Below are the code and all the weights of a small trained network. Each question names an input and a target symbol and asks about switching units off, where a switched-off unit gives its printed mean instead of its output.

import numpy as np


def w(rows, s, z=0):
    codes = np.array(rows[::2]) - 128.0
    scale = np.full(codes.shape[1], s)
    scale[-1] = z or s
    return codes * scale


def f(y):
    return np.maximum(y, 0)


def softmax(a):
    e = np.exp(a - a.max(-1, keepdims=True))
    return e / e.sum(-1, keepdims=True)


def log_softmax(a):
    a = a - a.max(-1, keepdims=True)
    return a - np.log(np.exp(a).sum(-1, keepdims=True))


def net(x, mask):
    ids = ['ΓΣαβηξφ'.index(c) for c in x.split()]
    T = len(ids)
    res = E[ids] + P[:T]
    u = 0
    for l in range(2):
        q, k, v = (res @ M[l].T for M in (Q, K, V))
        z = softmax(np.where(np.tri(T) > 0, q @ k.T / 2**0.5, -1e9)) @ v
        res = res + np.where(mask[u], z, O[l][:, -1]) @ O[l][:, :-1]
        u += 1
        y = f(res @ A[l][:, :-1].T + A[l][:, -1])
        res = res + np.where(mask[u : u + 12], y, B[l][:, -1]) @ B[l][:, :-1]
        u += 12
    return log_softmax(res[-1] @ U[:, :-1].T + U[:, -1])


Q, K, V, O, A, B = {}, {}, {}, {}, {}, {}
E = w([
[146,95,139],'Γ',
[117,146,165],'Σ',
[143,97,112],'α',
[99,171,206],'β',
[123,129,114],'η',
[127,122,92],'ξ',
[144,98,1],'φ',
],0.0066)
P = w([
[161,183,179],'0',
[94,154,8],'1',
[155,100,80],'2',
[102,56,140],'3',
[92,171,158],'4',
[152,116,85],'5',
[89,32,129],'6',
[68,194,150],'7',
[158,109,97],'8',
[83,10,127],'9',
[69,203,121],'10',
[146,129,108],'11',
],0.011)
Q[0] = w([
[60,2,91],'L0H1',
[214,211,123],'L0H1',
],0.0075)
K[0] = w([
[215,158,181],'L0H1',
[2,30,61],'L0H1',
],0.009)
V[0] = w([
[15,148,112],'L0H1',
[143,125,252],'L0H1',
],0.011)
O[0] = w([
[232,183,31,114],'L0H1',
[2,109,41,9],'L0H1',
],0.0085,0.0015)
A[0] = w([
[32,140,94,134],'L0N1',
[127,164,1,104],'L0N2',
[188,52,131,112],'L0N3',
[191,57,90,137],'L0N4',
[124,94,174,120],'L0N5',
[103,80,154,199],'L0N6',
[130,235,148,214],'L0N7',
[121,85,188,115],'L0N8',
[185,73,84,118],'L0N9',
[8,206,140,254],'L0N10',
[177,214,238,239],'L0N11',
[49,83,112,147],'L0N12',
],0.0077,0.0036)
B[0] = w([
[18,126,83,186],'L0N1',
[238,138,133,182],'L0N2',
[134,221,154,177],'L0N3',
[165,209,217,199],'L0N4',
[155,125,77,150],'L0N5',
[78,87,126,200],'L0N6',
[126,202,220,223],'L0N7',
[142,128,56,156],'L0N8',
[181,201,187,182],'L0N9',
[1,208,129,246],'L0N10',
[136,124,210,253],'L0N11',
[59,93,68,203],'L0N12',
],0.0064,0.0041)
Q[1] = w([
[141,3,198],'L1H1',
[116,9,80],'L1H1',
],0.0035)
K[1] = w([
[227,2,49],'L1H1',
[91,71,107],'L1H1',
],0.0048)
V[1] = w([
[126,52,2],'L1H1',
[48,174,144],'L1H1',
],0.0084)
O[1] = w([
[78,252,33,1],'L1H1',
[152,85,2,247],'L1H1',
],0.0082,0.0066)
A[1] = w([
[117,205,42,94],'L1N1',
[186,207,163,130],'L1N2',
[224,144,124,32],'L1N3',
[27,148,96,56],'L1N4',
[136,49,153,253],'L1N5',
[128,130,129,119],'L1N6',
[176,67,123,199],'L1N7',
[188,61,119,190],'L1N8',
[179,160,226,65],'L1N9',
[134,48,113,60],'L1N10',
[82,233,43,16],'L1N11',
[2,117,131,193],'L1N12',
],0.0081,0.0042)
B[1] = w([
[106,157,226,162],'L1N1',
[191,186,85,186],'L1N2',
[229,234,187,171],'L1N3',
[221,216,169,193],'L1N4',
[113,78,52,254],'L1N5',
[117,147,119,128],'L1N6',
[94,76,165,214],'L1N7',
[99,90,183,216],'L1N8',
[131,152,49,226],'L1N9',
[174,95,202,157],'L1N10',
[35,163,254,160],'L1N11',
[184,179,80,234],'L1N12',
],0.0083,0.0076)
U = w([
[58,196,253,18],'Γ',
[43,46,87,176],'Σ',
[104,163,124,252],'α',
[45,1,210,76],'β',
[141,72,72,148],'η',
[178,99,40,186],'ξ',
[221,206,147,74],'φ',
],0.0099,0.0028)

Each question gives the input, a string of symbols that net reads in full, and the target symbol t.
The units are the heads (2 rows each of Q, K, V and O) and the neurons (one row each of A and B). Each row of codes is followed by its name. A weight is (code - 128) times the scale printed after its matrix; where a second scale follows, it is the last column's (O, A, B and U).
mask holds one flag per unit, layer by layer, with each layer's heads first. A switched-off unit (its flag False) gives its mean, the last column of its rows in O or B, instead of its output. The means were averaged over made-up inputs and are rounded, as every weight is.
A unit's drop is (log p(t) with every unit on - log p(t) with that unit switched off) / (log p(t) with every unit on - log p(t) with every unit switched off).
The circuit of an input: a set's keep is (log p(t) with only the set's units on - log p(t) with every unit switched off) / (log p(t) with every unit on - log p(t) with every unit switched off). Starting from the 12 units with the biggest drops (on a tie, the unit counted first), units are removed one at a time, each time the one whose removal leaves the highest keep (on an exact tie, the one counted first), for as long as the keep stays at least 0.8.
units of the circuit, in order: the units of the circuit, biggest drop first
unit that matters most: the unit with the biggest drop
top k neurons: the k neurons with the biggest drops, biggest first
top k neurons in layer l: the k neurons of layer l with the biggest drops, biggest first
input φ φ Σ, target φ: units of the circuit, in order : [L0H1; L1N3]
input φ Σ α, target φ: units of the circuit, in order : [L0H1; L0N4]
input β Σ φ Γ α Σ φ α η Σ, target Γ: top 2 neurons in layer 0 : [L0N12; L0N1]
input φ φ φ α β Σ φ α, target β: units of the circuit, in order : [L1H1; L0H1; L1N12; L1N4]
input ξ α Σ α, target Σ: top 2 neurons : [L1N3; L1N2]
input ξ φ α Σ, target Σ: unit that matters most : L1N3
input φ ξ ξ, target φ: top 2 neurons in layer 1 : [L1N3; L1N2]
input α α α α α ξ ξ η α η, target ξ: top 2 neurons : [L1N12; L1N4]
input β η α Σ ξ φ ξ, target Γ: top 2 neurons : [L1N11; L1N1]
input ξ ξ α β, target Σ: top 3 neurons in layer 1 : [L1N3; L1N2; L1N5]
input Σ β α α Σ Γ φ Σ β β, target φ: top 3 neurons : [L1N4; L1N12; L0N12]
input ξ φ β Γ, target Σ: top 2 neurons : [L1N3; L1N2]
input α Σ α ξ α Γ α Γ η α, target ξ: top 2 neurons : [L1N12; L0N12]
input α φ α Γ β ξ η Γ, target β: unit that matters most : L1H1
input Σ Σ Γ Γ η ξ β, target φ: top 2 neurons : [L1N4; L1N12]
input η φ η β β φ α ξ, target β: top 3 neurons : [L1N12; L0N11; L0N7]
input Σ ξ Γ β φ Σ Σ β α Σ, target φ: top 4 neurons : [L1N4; L1N12; L0N12; L0N1]
input Γ η Γ Γ, target α: top 4 neurons in layer 0 : [L0N11; L0N12; L0N7; L0N1]
input β Σ β φ φ Γ Γ β Σ Σ η, target β: top 3 neurons : [L0N7; L0N10; L0N11]
input α Γ α η φ α Σ, target ξ: top neuron in layer 1 : [L1N12]
